Below are the code and all the weights of a small trained network. Each question names an input and a class and asks about switching units off, where a switched-off unit gives its printed mean instead of its output.

import numpy as np


def w(rows, s, z=0):
    codes = np.array(rows[::2]) - 128.0
    scale = np.full(codes.shape[1], s)
    scale[-1] = z or s
    return codes * scale


def f(y):
    return np.maximum(y, 0)


def log_softmax(a):
    a = a - a.max(-1, keepdims=True)
    return a - np.log(np.exp(a).sum(-1, keepdims=True))


def net(x, mask):
    res = np.array(x, float).reshape(1, 6) / 4 @ E
    y = f(res @ A[0][:, :-1].T + A[0][:, -1])
    res = res + np.where(mask, y, B[0][:, -1]) @ B[0][:, :-1]
    return log_softmax(res[-1] @ U[:, :-1].T + U[:, -1])


A, B = {}, {}
E = w([
[110,106,184,138,195,88,74,194,100],'x0',
[109,185,91,188,6,116,43,143,123],'x1',
[179,88,215,132,123,151,171,190,138],'x2',
[254,23,135,181,175,44,115,123,207],'x3',
[133,140,97,215,163,102,81,5,131],'x4',
[110,46,125,217,131,145,151,171,116],'x5',
],0.0083)
A[0] = w([
[161,92,111,133,93,135,170,162,129,253],'n0',
[112,167,106,1,161,132,168,78,128,197],'n1',
[101,182,73,135,64,96,77,135,128,128],'n2',
[44,140,111,99,180,98,89,196,130,210],'n3',
[71,156,95,140,133,137,121,55,115,198],'n4',
[178,116,145,123,174,108,118,93,135,62],'n5',
[159,157,121,143,109,104,126,97,149,74],'n6',
[213,92,177,71,140,124,134,212,141,178],'n7',
[81,104,77,107,164,120,108,179,134,140],'n8',
[119,100,103,172,127,126,140,156,106,74],'n9',
[152,132,81,71,130,120,132,120,135,193],'n10',
[103,132,86,26,140,131,176,103,132,172],'n11',
[168,84,113,116,131,119,133,168,138,81],'n12',
[164,101,82,58,53,157,195,135,142,244],'n13',
[196,41,63,155,202,85,118,52,152,242],'n14',
[145,140,162,139,139,135,114,133,145,208],'n15',
[150,64,105,104,99,146,140,170,138,178],'n16',
],0.014,0.0022)
B[0] = w([
[134,129,130,119,126,100,127,142,142,173],'n0',
[143,143,118,124,96,139,126,83,156,191],'n1',
[143,145,79,131,136,164,118,100,164,189],'n2',
[105,121,118,113,125,171,176,135,76,170],'n3',
[152,99,136,134,111,110,128,111,186,187],'n4',
[139,115,148,115,156,112,132,131,131,175],'n5',
[97,124,120,131,125,164,122,142,149,153],'n6',
[95,157,102,136,136,55,107,139,150,220],'n7',
[106,116,148,150,97,137,113,167,116,151],'n8',
[83,93,138,134,111,122,104,136,161,155],'n9',
[108,138,112,143,119,124,128,133,143,155],'n10',
[101,130,119,138,93,145,100,133,118,177],'n11',
[149,136,134,120,154,110,136,120,134,171],'n12',
[86,143,125,121,131,87,139,142,123,183],'n13',
[176,95,159,153,154,121,133,118,170,249],'n14',
[123,95,89,111,123,140,251,118,147,150],'n15',
[128,132,127,130,136,87,113,135,131,172],'n16',
],0.029,0.021)
U = w([
[68,101,137,134,118,154,172,225,2,65],'0',
[200,157,159,82,175,122,131,136,24,5],'1',
[97,190,97,103,179,37,163,186,117,156],'2',
[105,188,41,135,34,185,114,93,137,220],'3',
[162,184,178,108,155,151,92,145,48,22],'4',
[195,136,171,91,154,171,166,81,56,64],'5',
[146,162,86,101,152,199,168,156,25,33],'6',
[200,45,173,204,237,78,139,133,171,216],'7',
],0.0078,0.0032)

Each question gives the input, the list of numbers given to net, and the class t.
The units are the neurons (one row each of A and B). Each row of codes is followed by its name. A weight is (code - 128) times the scale printed after its matrix; where a second scale follows, it is the last column's (A, B and U).
mask holds one flag per neuron, in row order. A switched-off neuron (its flag False) gives its mean, the last column of its row in B, instead of its output. The means were averaged over made-up inputs and are rounded, as every weight is.
A unit's drop is (log p(t) with every unit on - log p(t) with that unit switched off) / (log p(t) with every unit on - log p(t) with every unit switched off).
The circuit of an input: a set's keep is (log p(t) with only the set's units on - log p(t) with every unit switched off) / (log p(t) with every unit on - log p(t) with every unit switched off). Starting from the 12 units with the biggest drops (on a tie, the unit counted first), units are removed one at a time, each time the one whose removal leaves the highest keep (on an exact tie, the one counted first), for as long as the keep stays at least 0.8.
circuit, biggest first: the units of the circuit, biggest drop first
k most important neurons: the k neurons with the biggest drops, biggest first
drop when u is switched off: that unit's drop, to one decimal
input [0,4,-4,4,-6,-4], class 2: 2 most important neurons	n1; n13
input [6,-3,-7,2,-7,3], class 0: circuit, biggest first	n3; n8
input [-6,0,1,-4,-3,5], class 2: circuit, biggest first	n13
input [-5,-5,4,-2,0,0], class 3: 2 most important neurons	n1; n11
input [8,6,-1,4,-1,-6], class 3: circuit, biggest first	n14; n2
input [1,-2,-2,7,-8,6], class 2: 2 most important neurons	n7; n4
input [6,3,-2,-6,-3,3], class 0: 3 most important neurons	n3; n1; n8
input [1,2,-4,-8,-6,7], class 3: 2 most important neurons	n2; n5
input [1,-6,7,4,-3,3], class 2: 2 most important neurons	n7; n4
input [-4,-7,-2,0,-8,-5], class 3: 2 most important neurons	n1; n11
input [1,-3,-6,2,-7,-5], class 3: drop when n1 is switched off	0.2
input [3,-4,6,-6,-5,6], class 2: drop when n7 is switched off	0.5
input [8,-7,-3,0,-7,8], class 2: drop when n7 is switched off	1.1
input [5,0,6,-7,-5,1], class 0: circuit, biggest first	n3
